Below are the code and all the weights of a small trained network. Each question names an input and a target symbol and asks about switching units off, where a switched-off unit gives its printed mean instead of its output.

import numpy as np


def w(rows, s, z=0):
    codes = np.array(rows[::2]) - 128.0
    scale = np.full(codes.shape[1], s)
    scale[-1] = z or s
    return codes * scale


def norm(h):
    return h / np.sqrt((h * h).mean(-1, keepdims=True) + 1e-5)


def f(y):
    return np.maximum(y, 0)


def softmax(a):
    e = np.exp(a - a.max(-1, keepdims=True))
    return e / e.sum(-1, keepdims=True)


def log_softmax(a):
    a = a - a.max(-1, keepdims=True)
    return a - np.log(np.exp(a).sum(-1, keepdims=True))


def net(x, mask):
    ids = ['δηθξσφψ'.index(c) for c in x.split()]
    T = len(ids)
    res = E[ids] + P[:T]
    u = 0
    for l in range(2):
        r = norm(res)
        for j in range(3):
            rows = slice(4 * j, 4 * j + 4)
            q, k, v = (r @ M[l][rows].T for M in (Q, K, V))
            z = softmax(np.where(np.tri(T) > 0, q @ k.T / 4**0.5, -1e9)) @ v
            o = O[l][rows]
            res = res + np.where(mask[u + j], z, o[:, -1]) @ o[:, :-1]
        u += 3
        y = f(norm(res) @ A[l][:, :-1].T + A[l][:, -1])
        res = res + np.where(mask[u : u + 12], y, B[l][:, -1]) @ B[l][:, :-1]
        u += 12
    return log_softmax(norm(res)[-1] @ U[:, :-1].T + U[:, -1])


Q, K, V, O, A, B = {}, {}, {}, {}, {}, {}
E = w([
[141,11,126,109,174,57],'δ',
[205,187,86,108,195,139],'η',
[68,140,137,187,84,132],'θ',
[176,154,99,67,86,197],'ξ',
[123,132,199,100,141,115],'σ',
[128,37,74,5,55,121],'φ',
[77,47,99,194,176,152],'ψ',
],0.018)
P = w([
[138,151,193,168,174,104],'0',
[255,75,74,110,32,85],'1',
[216,68,95,95,46,105],'2',
[151,84,94,71,75,107],'3',
[130,88,100,41,101,120],'4',
[70,112,94,25,130,123],'5',
[76,97,127,23,150,158],'6',
[84,87,122,14,155,175],'7',
],0.0068)
Q[0] = w([
[145,161,208,154,165,126],'0.h0',
[190,167,172,131,224,115],'0.h0',
[162,194,86,117,179,118],'0.h0',
[82,189,90,151,194,69],'0.h0',
[74,76,106,147,89,6],'0.h1',
[29,255,108,178,148,129],'0.h1',
[174,32,151,114,130,156],'0.h1',
[139,121,180,153,143,204],'0.h1',
[147,117,25,224,78,61],'0.h2',
[106,79,162,66,170,174],'0.h2',
[166,200,56,177,213,197],'0.h2',
[45,110,89,136,228,126],'0.h2',
],0.0088)
K[0] = w([
[126,122,207,191,215,157],'0.h0',
[160,169,169,212,240,11],'0.h0',
[228,168,152,183,137,42],'0.h0',
[180,199,117,166,126,178],'0.h0',
[207,105,156,255,168,127],'0.h1',
[162,179,114,197,23,62],'0.h1',
[114,106,141,79,196,192],'0.h1',
[116,172,158,83,101,158],'0.h1',
[58,150,22,190,109,106],'0.h2',
[159,158,213,139,114,179],'0.h2',
[131,109,43,106,196,249],'0.h2',
[132,136,160,208,233,89],'0.h2',
],0.0071)
V[0] = w([
[63,207,106,98,138,123],'0.h0',
[123,134,255,175,101,79],'0.h0',
[45,84,173,12,122,162],'0.h0',
[182,139,139,181,151,146],'0.h0',
[93,98,164,115,131,156],'0.h1',
[143,71,95,78,151,27],'0.h1',
[121,105,143,59,253,168],'0.h1',
[9,144,122,136,108,67],'0.h1',
[112,115,134,144,125,142],'0.h2',
[78,127,140,30,83,161],'0.h2',
[202,10,66,97,65,122],'0.h2',
[130,116,138,130,55,110],'0.h2',
],0.0054)
O[0] = w([
[200,107,151,158,141,138,65],'0.h0',
[112,213,216,116,127,90,46],'0.h0',
[156,91,87,23,55,128,241],'0.h0',
[108,172,119,177,152,90,63],'0.h0',
[115,124,107,84,93,112,151],'0.h1',
[205,125,75,149,92,31,216],'0.h1',
[141,193,161,159,44,4,142],'0.h1',
[154,46,179,59,125,208,111],'0.h1',
[145,112,131,133,95,110,130],'0.h2',
[139,173,98,105,111,142,176],'0.h2',
[32,116,73,41,147,143,252],'0.h2',
[92,87,123,101,57,172,171],'0.h2',
],0.0049,0.0036)
A[0] = w([
[114,155,188,59,35,66,86],'0.n0',
[45,152,108,169,1,76,134],'0.n1',
[97,169,41,164,67,125,10],'0.n2',
[122,117,148,140,172,91,12],'0.n3',
[184,194,169,234,150,177,113],'0.n4',
[140,128,30,147,68,84,140],'0.n5',
[241,207,126,92,50,232,1],'0.n6',
[109,128,167,87,144,99,99],'0.n7',
[171,221,123,97,88,65,97],'0.n8',
[152,54,58,239,119,139,20],'0.n9',
[131,74,130,163,145,95,77],'0.n10',
[73,111,129,116,213,175,4],'0.n11',
],0.0084,0.0033)
B[0] = w([
[218,70,158,105,206,157,246],'0.n0',
[169,94,193,114,168,210,209],'0.n1',
[108,127,220,87,109,127,154],'0.n2',
[133,132,104,152,90,87,133],'0.n3',
[111,111,59,160,11,127,153],'0.n4',
[109,95,161,58,143,178,254],'0.n5',
[19,180,130,2,145,70,191],'0.n6',
[168,143,157,148,136,143,164],'0.n7',
[134,119,115,71,245,206,188],'0.n8',
[94,123,171,102,250,184,196],'0.n9',
[50,159,128,115,157,58,174],'0.n10',
[168,155,122,102,192,89,158],'0.n11',
],0.0073,0.0049)
Q[1] = w([
[121,140,117,176,59,93],'1.h0',
[140,87,102,149,188,73],'1.h0',
[101,208,67,249,53,84],'1.h0',
[111,205,52,97,82,149],'1.h0',
[151,76,191,74,87,132],'1.h1',
[182,167,160,66,120,85],'1.h1',
[105,61,163,213,136,80],'1.h1',
[179,175,128,254,40,183],'1.h1',
[43,142,115,23,255,135],'1.h2',
[116,138,163,92,167,107],'1.h2',
[162,137,105,180,52,61],'1.h2',
[188,102,203,149,153,135],'1.h2',
],0.0083)
K[1] = w([
[107,103,103,126,180,201],'1.h0',
[127,170,123,83,56,153],'1.h0',
[97,56,46,113,114,232],'1.h0',
[70,94,154,145,141,144],'1.h0',
[113,178,89,176,165,117],'1.h1',
[73,116,122,160,141,143],'1.h1',
[189,184,82,99,104,221],'1.h1',
[121,81,97,25,181,140],'1.h1',
[104,168,154,2,99,176],'1.h2',
[95,128,155,95,140,148],'1.h2',
[163,100,170,202,136,161],'1.h2',
[51,133,142,146,154,101],'1.h2',
],0.011)
V[1] = w([
[217,153,148,142,98,55],'1.h0',
[61,96,123,122,121,5],'1.h0',
[97,118,38,189,108,125],'1.h0',
[96,199,201,130,139,97],'1.h0',
[32,98,216,144,156,141],'1.h1',
[123,117,37,117,182,122],'1.h1',
[125,169,113,224,175,147],'1.h1',
[114,172,111,140,23,194],'1.h1',
[135,139,218,95,70,98],'1.h2',
[204,96,113,116,226,211],'1.h2',
[247,39,69,131,75,164],'1.h2',
[98,254,172,137,117,82],'1.h2',
],0.008)
O[1] = w([
[147,173,107,149,199,90,113],'1.h0',
[118,90,169,115,254,120,160],'1.h0',
[68,152,193,31,124,118,41],'1.h0',
[163,118,69,103,182,158,103],'1.h0',
[132,72,156,200,119,165,214],'1.h1',
[77,130,82,112,61,118,145],'1.h1',
[79,187,138,135,119,195,92],'1.h1',
[178,124,226,30,120,126,55],'1.h1',
[182,103,113,167,137,137,133],'1.h2',
[100,200,145,207,160,116,223],'1.h2',
[125,153,157,174,102,62,189],'1.h2',
[159,100,64,47,164,164,2],'1.h2',
],0.0078,0.0057)
A[1] = w([
[42,93,122,171,122,201,2],'1.n0',
[166,105,114,126,36,2,89],'1.n1',
[51,92,104,100,117,73,86],'1.n2',
[77,76,134,108,169,116,25],'1.n3',
[144,151,144,133,212,45,124],'1.n4',
[166,134,76,183,214,77,98],'1.n5',
[131,151,17,97,139,67,122],'1.n6',
[158,125,170,177,112,114,114],'1.n7',
[158,196,187,99,185,112,119],'1.n8',
[200,241,107,124,121,255,129],'1.n9',
[143,160,198,102,146,147,89],'1.n10',
[241,177,113,54,111,134,148],'1.n11',
],0.009,0.0062)
B[1] = w([
[185,159,127,77,112,61,210],'1.n0',
[160,143,81,129,188,187,234],'1.n1',
[35,149,115,114,104,122,227],'1.n2',
[154,96,186,97,77,125,178],'1.n3',
[143,174,171,168,20,112,235],'1.n4',
[103,118,136,106,71,161,253],'1.n5',
[101,153,42,147,146,46,233],'1.n6',
[89,74,146,190,111,97,177],'1.n7',
[159,149,116,206,103,120,184],'1.n8',
[127,168,146,145,80,252,220],'1.n9',
[137,187,96,148,150,127,161],'1.n10',
[255,205,146,138,28,91,228],'1.n11',
],0.0084,0.0039)
U = w([
[127,95,124,145,254,57,230],'δ',
[133,235,104,85,139,135,206],'η',
[198,115,221,134,117,185,250],'θ',
[194,84,70,31,131,165,23],'ξ',
[237,167,66,207,163,150,56],'σ',
[178,76,122,121,44,21,83],'φ',
[55,81,138,171,124,226,49],'ψ',
],0.0095,0.0021)

Each question gives the input, a string of symbols that net reads in full, and the target symbol t.
The units are the heads (4 rows each of Q, K, V and O) and the neurons (one row each of A and B). Each row of codes is followed by its name. A weight is (code - 128) times the scale printed after its matrix; where a second scale follows, it is the last column's (O, A, B and U).
mask holds one flag per unit, layer by layer, with each layer's heads first. A switched-off unit (its flag False) gives its mean, the last column of its rows in O or B, instead of its output. The means were averaged over made-up inputs and are rounded, as every weight is.
A unit's drop is (log p(t) with every unit on - log p(t) with that unit switched off) / (log p(t) with every unit on - log p(t) with every unit switched off).
top k neurons: the k neurons with the biggest drops, biggest first
top k neurons in layer l: the k neurons of layer l with the biggest drops, biggest first
which heads matter: for each layer, one digit per head in row order, 1 if its drop is at least 0.15 and else 0, layers parted by /
drop of u: that unit's drop, to one decimal
input η σ σ η δ δ σ, target η: top 3 neurons in layer 0 -> 0.n4; 0.n8; 0.n1
input θ ψ ψ η θ φ φ, target θ: which heads matter -> 001 / 010
input ψ φ ξ θ σ, target ψ: which heads matter -> 000 / 010
input φ ξ η, target φ: which heads matter -> 000 / 010
input δ ξ φ φ θ, target δ: top neuron -> 1.n9
input ψ η φ ψ δ η σ φ, target ψ: top 2 neurons in layer 0 -> 0.n8; 0.n0
input ψ θ θ η θ σ, target ψ: which heads matter -> 000 / 110
input σ θ ψ ψ θ, target σ: which heads matter -> 010 / 100
input ξ θ θ, target ξ: which heads matter -> 010 / 001
input ξ φ η, target ξ: top 3 neurons -> 0.n6; 0.n5; 0.n8
input θ θ δ σ φ, target θ: which heads matter -> 000 / 010
input δ θ δ δ δ δ θ, target δ: which heads matter -> 000 / 100
input δ ψ η φ η η, target δ: top 3 neurons -> 0.n8; 1.n11; 1.n9
input σ ψ δ, target σ: which heads matter -> 000 / 100
input η ξ ψ σ ψ, target η: which heads matter -> 000 / 110
input ψ η δ θ θ θ ξ, target ψ: top 2 neurons -> 1.n11; 1.n9
input θ ψ ξ ψ, target θ: top neuron -> 0.n4
input ψ ξ η, target ψ: top 2 neurons in layer 1 -> 1.n9; 1.n11
input δ σ θ η ξ ψ ξ σ, target δ: which heads matter -> 110 / 111
input ψ φ σ δ σ ψ θ δ, target ψ: top 2 neurons in layer 0 -> 0.n0; 0.n8
input θ φ σ δ, target θ: top neuron in layer 0 -> 0.n4
input δ η ψ θ ξ, target δ: which heads matter -> 000 / 110
input θ φ σ θ θ, target θ: top 2 neurons in layer 1 -> 1.n6; 1.n2
input η φ φ, target η: drop of 1.h1 -> 0.6
input ψ σ φ, target ψ: drop of 1.n5 -> 0.0
input θ σ θ σ η φ η δ, target θ: drop of 1.n6 -> 0.2
input σ σ φ θ δ θ ψ θ, target σ: drop of 0.h2 -> 0.1
